Below are the code and all the weights of a small trained network. Each question names an input and a target symbol and asks about switching units off, where a switched-off unit gives its printed mean instead of its output.

import numpy as np


def w(rows, s, z=0):
    codes = np.array(rows[::2]) - 128.0
    scale = np.full(codes.shape[1], s)
    scale[-1] = z or s
    return codes * scale


def f(y):
    return y / 2 * (1 + np.tanh(0.7978845608 * (y + 0.044715 * y**3)))


def softmax(a):
    e = np.exp(a - a.max(-1, keepdims=True))
    return e / e.sum(-1, keepdims=True)


def log_softmax(a):
    a = a - a.max(-1, keepdims=True)
    return a - np.log(np.exp(a).sum(-1, keepdims=True))


def net(x, mask):
    ids = ['βδζηλξ'.index(c) for c in x.split()]
    T = len(ids)
    res = E[ids] + P[:T]
    r = res
    for j in range(2):
        rows = slice(3 * j, 3 * j + 3)
        q, k, v = (r @ M[0][rows].T for M in (Q, K, V))
        z = softmax(np.where(np.tri(T) > 0, q @ k.T / 3**0.5, -1e9)) @ v
        o = O[0][rows]
        res = res + np.where(mask[j], z, o[:, -1]) @ o[:, :-1]
    y = f(res @ A[0][:, :-1].T + A[0][:, -1])
    res = res + np.where(mask[2:18], y, B[0][:, -1]) @ B[0][:, :-1]
    return log_softmax(res[-1] @ U[:, :-1].T + U[:, -1])


Q, K, V, O, A, B = {}, {}, {}, {}, {}, {}
E = w([
[5,51,47,175,137,188,96,216,174,117,103,51],'β',
[160,152,179,181,101,216,88,164,249,49,144,56],'δ',
[105,148,108,112,179,63,74,226,108,232,219,95],'ζ',
[168,111,83,188,37,58,114,214,74,168,145,68],'η',
[151,177,51,191,165,84,85,140,201,65,95,127],'λ',
[30,73,213,82,82,62,150,192,166,93,207,131],'ξ',
],0.016)
P = w([
[73,115,122,177,128,172,169,145,122,124,137,173],'0',
[79,163,161,182,145,153,220,92,116,147,76,139],'1',
[110,116,109,145,163,128,250,96,189,146,137,122],'2',
[105,139,157,167,136,132,18,76,101,171,98,151],'3',
[52,214,142,112,127,137,191,117,102,109,80,108],'4',
[169,92,110,90,149,111,119,168,173,153,157,172],'5',
[48,194,210,110,101,121,23,122,99,99,67,140],'6',
[152,142,65,84,147,122,209,192,183,101,128,79],'7',
[123,137,216,95,150,97,101,203,165,89,9,87],'8',
[91,204,53,92,135,132,74,158,155,70,214,90],'9',
[65,192,164,129,124,128,14,191,139,59,69,83],'10',
[147,148,67,83,133,87,173,244,207,77,142,111],'11',
],0.011)
Q[0] = w([
[181,77,120,113,163,104,195,164,190,149,115,107],'h0',
[122,153,96,111,135,165,219,76,118,144,168,102],'h0',
[170,10,182,146,168,127,63,80,122,165,100,151],'h0',
[127,126,123,155,131,107,114,143,153,106,147,118],'h1',
[104,178,121,134,121,124,177,131,135,133,137,103],'h1',
[142,114,124,132,125,145,145,74,148,157,118,145],'h1',
],0.014)
K[0] = w([
[136,78,101,129,92,165,9,101,98,101,193,202],'h0',
[145,85,93,176,138,140,177,94,155,146,193,163],'h0',
[100,128,178,178,136,149,111,76,81,165,91,166],'h0',
[147,147,127,145,162,126,119,165,128,92,122,171],'h1',
[132,131,86,113,110,129,127,133,152,112,163,131],'h1',
[106,92,128,136,115,147,146,133,104,173,140,146],'h1',
],0.012)
V[0] = w([
[65,56,131,88,60,62,180,86,173,52,96,177],'h0',
[69,159,123,103,205,139,104,167,188,156,144,148],'h0',
[117,39,39,157,153,141,141,125,65,137,99,99],'h0',
[163,120,188,171,134,255,141,121,132,152,162,109],'h1',
[96,110,177,96,21,136,127,221,119,171,183,24],'h1',
[187,180,132,172,106,194,134,115,185,39,99,162],'h1',
],0.0089)
O[0] = w([
[185,105,125,142,138,158,69,153,169,125,142,212,114],'h0',
[118,87,129,106,84,162,120,77,35,111,121,137,172],'h0',
[163,135,199,104,148,68,88,181,122,115,59,147,138],'h0',
[162,211,87,41,124,144,86,107,142,122,142,90,60],'h1',
[120,239,129,81,112,227,116,162,106,100,144,171,93],'h1',
[130,99,66,134,107,7,98,73,171,95,178,165,255],'h1',
],0.013,0.0088)
A[0] = w([
[93,159,157,156,115,103,164,95,127,110,110,108,119],'n0',
[137,100,164,77,113,127,127,88,141,117,150,142,10],'n1',
[158,155,138,144,146,166,153,162,102,136,86,171,57],'n2',
[83,140,192,103,172,172,165,135,150,108,93,126,8],'n3',
[136,50,127,157,102,112,131,75,130,119,142,64,46],'n4',
[117,147,138,150,73,155,116,129,137,71,93,142,191],'n5',
[85,165,126,155,137,129,146,129,137,118,150,63,116],'n6',
[159,120,98,138,155,116,118,163,175,136,126,154,157],'n7',
[212,167,116,183,107,156,151,123,124,122,47,118,163],'n8',
[84,99,109,165,121,141,162,154,106,129,102,132,154],'n9',
[85,112,93,184,159,86,130,130,193,158,138,108,106],'n10',
[125,154,102,136,131,98,122,138,101,145,162,123,114],'n11',
[127,138,119,153,247,158,135,118,90,129,113,157,116],'n12',
[137,164,131,90,99,149,108,116,148,103,140,83,99],'n13',
[139,149,81,145,107,186,126,150,113,145,92,118,3],'n14',
[144,135,94,122,133,111,156,42,129,96,124,97,89],'n15',
],0.011,0.0038)
B[0] = w([
[161,148,162,132,157,103,64,181,75,162,130,131,156],'n0',
[106,162,138,107,157,91,113,114,57,93,134,150,133],'n1',
[141,139,239,201,222,123,165,72,147,115,214,43,155],'n2',
[135,33,60,115,109,194,113,72,135,180,92,194,147],'n3',
[118,174,43,89,181,189,192,101,105,129,87,149,244],'n4',
[164,90,97,128,99,96,97,124,95,156,148,160,152],'n5',
[95,126,101,126,71,83,73,166,90,118,132,127,150],'n6',
[102,127,128,177,115,156,133,183,86,89,181,168,167],'n7',
[152,115,76,144,34,138,105,160,168,80,152,138,141],'n8',
[161,105,208,142,144,132,124,139,123,79,154,116,168],'n9',
[154,180,199,108,88,165,145,78,162,148,123,97,253],'n10',
[125,116,136,133,152,145,133,136,239,125,128,153,157],'n11',
[142,144,89,55,184,151,41,195,69,96,174,87,134],'n12',
[164,112,118,166,151,116,160,80,119,160,85,126,149],'n13',
[166,110,109,57,120,2,179,103,200,124,28,69,148],'n14',
[147,100,186,103,129,146,57,184,92,148,152,119,168],'n15',
],0.0078,0.031)
U = w([
[150,2,120,120,175,87,111,172,165,65,77,97,2],'β',
[130,218,102,28,52,192,155,135,155,85,81,117,188],'δ',
[112,153,113,166,199,148,144,175,60,80,144,71,141],'ζ',
[125,106,213,155,58,126,152,181,163,77,153,51,100],'η',
[132,144,115,153,171,126,198,63,140,93,77,99,159],'λ',
[115,75,149,171,92,185,151,176,118,129,161,143,159],'ξ',
],0.0054,0.0018)

Each question gives the input, a string of symbols that net reads in full, and the target symbol t.
The units are the heads (3 rows each of Q, K, V and O) and the neurons (one row each of A and B). Each row of codes is followed by its name. A weight is (code - 128) times the scale printed after its matrix; where a second scale follows, it is the last column's (O, A, B and U).
mask holds one flag per unit, heads first, then neurons. A switched-off unit (its flag False) gives its mean, the last column of its rows in O or B, instead of its output. The means were averaged over made-up inputs and are rounded, as every weight is.
A unit's drop is (log p(t) with every unit on - log p(t) with that unit switched off) / (log p(t) with every unit on - log p(t) with every unit switched off).
The circuit of an input: a set's keep is (log p(t) with only the set's units on - log p(t) with every unit switched off) / (log p(t) with every unit on - log p(t) with every unit switched off). Starting from the 12 units with the biggest drops (on a tie, the unit counted first), units are removed one at a time, each time the one whose removal leaves the highest keep (on an exact tie, the one counted first), for as long as the keep stays at least 0.8.
units of the circuit, in order: the units of the circuit, biggest drop first
k most important neurons: the k neurons with the biggest drops, biggest first
which heads matter: for each layer, one digit per head in row order, 1 if its drop is at least 0.15 and else 0, layers parted by /
input λ δ η η λ η ζ ξ ξ λ δ, target ξ: units of the circuit, in order => (h0)
input ζ η η, target η: 4 most important neurons => (n4; n2; n14; n8)
input η δ ζ λ δ η ζ ξ δ, target ζ: 3 most important neurons => (n10; n15; n0)
input η β λ η, target β: units of the circuit, in order => (h0; n10)
input δ ζ λ, target δ: which heads matter => 11
input δ ζ λ λ λ η β, target λ: which heads matter => 01
input η η λ η ζ η, target η: units of the circuit, in order => (h0; n4)
input λ λ δ η λ λ ξ δ ζ, target ξ: which heads matter => 10
input η λ ζ ζ η ξ δ η β β η, target β: units of the circuit, in order => (n10; h0)
input β ξ ζ λ ζ η η, target ζ: 2 most important neurons => (n4; n0)
input ξ ζ η η ζ, target ζ: units of the circuit, in order => (n2; h1)
input λ η λ η ζ β ζ η β λ ζ, target λ: units of the circuit, in order => (h1; n4; n10)
input ξ β ζ, target ζ: units of the circuit, in order => (h1; n2)
input λ ξ ζ ξ ξ, target ζ: units of the circuit, in order => (h0; n0; n10)
input ζ β β ζ η ξ ζ δ δ, target δ: 3 most important neurons => (n2; n9; n7)
input ξ ζ λ ζ ξ, target λ: units of the circuit, in order => (h1; n4)
input ξ η η ξ, target ξ: units of the circuit, in order => (h1; n3; n4; n10)
input λ η λ ξ β δ λ, target β: most important neuron => (n2)
input η λ η η ξ η η ξ η δ, target ξ: units of the circuit, in order => (h0; n14)
input η η η ξ ζ η λ, target ζ: 3 most important neurons => (n0; n15; n4)
input η λ η η ξ η η, target ξ: most important neuron => (n14)
input β η β η η η β ζ λ ξ, target ζ: 3 most important neurons => (n4; n0; n15)
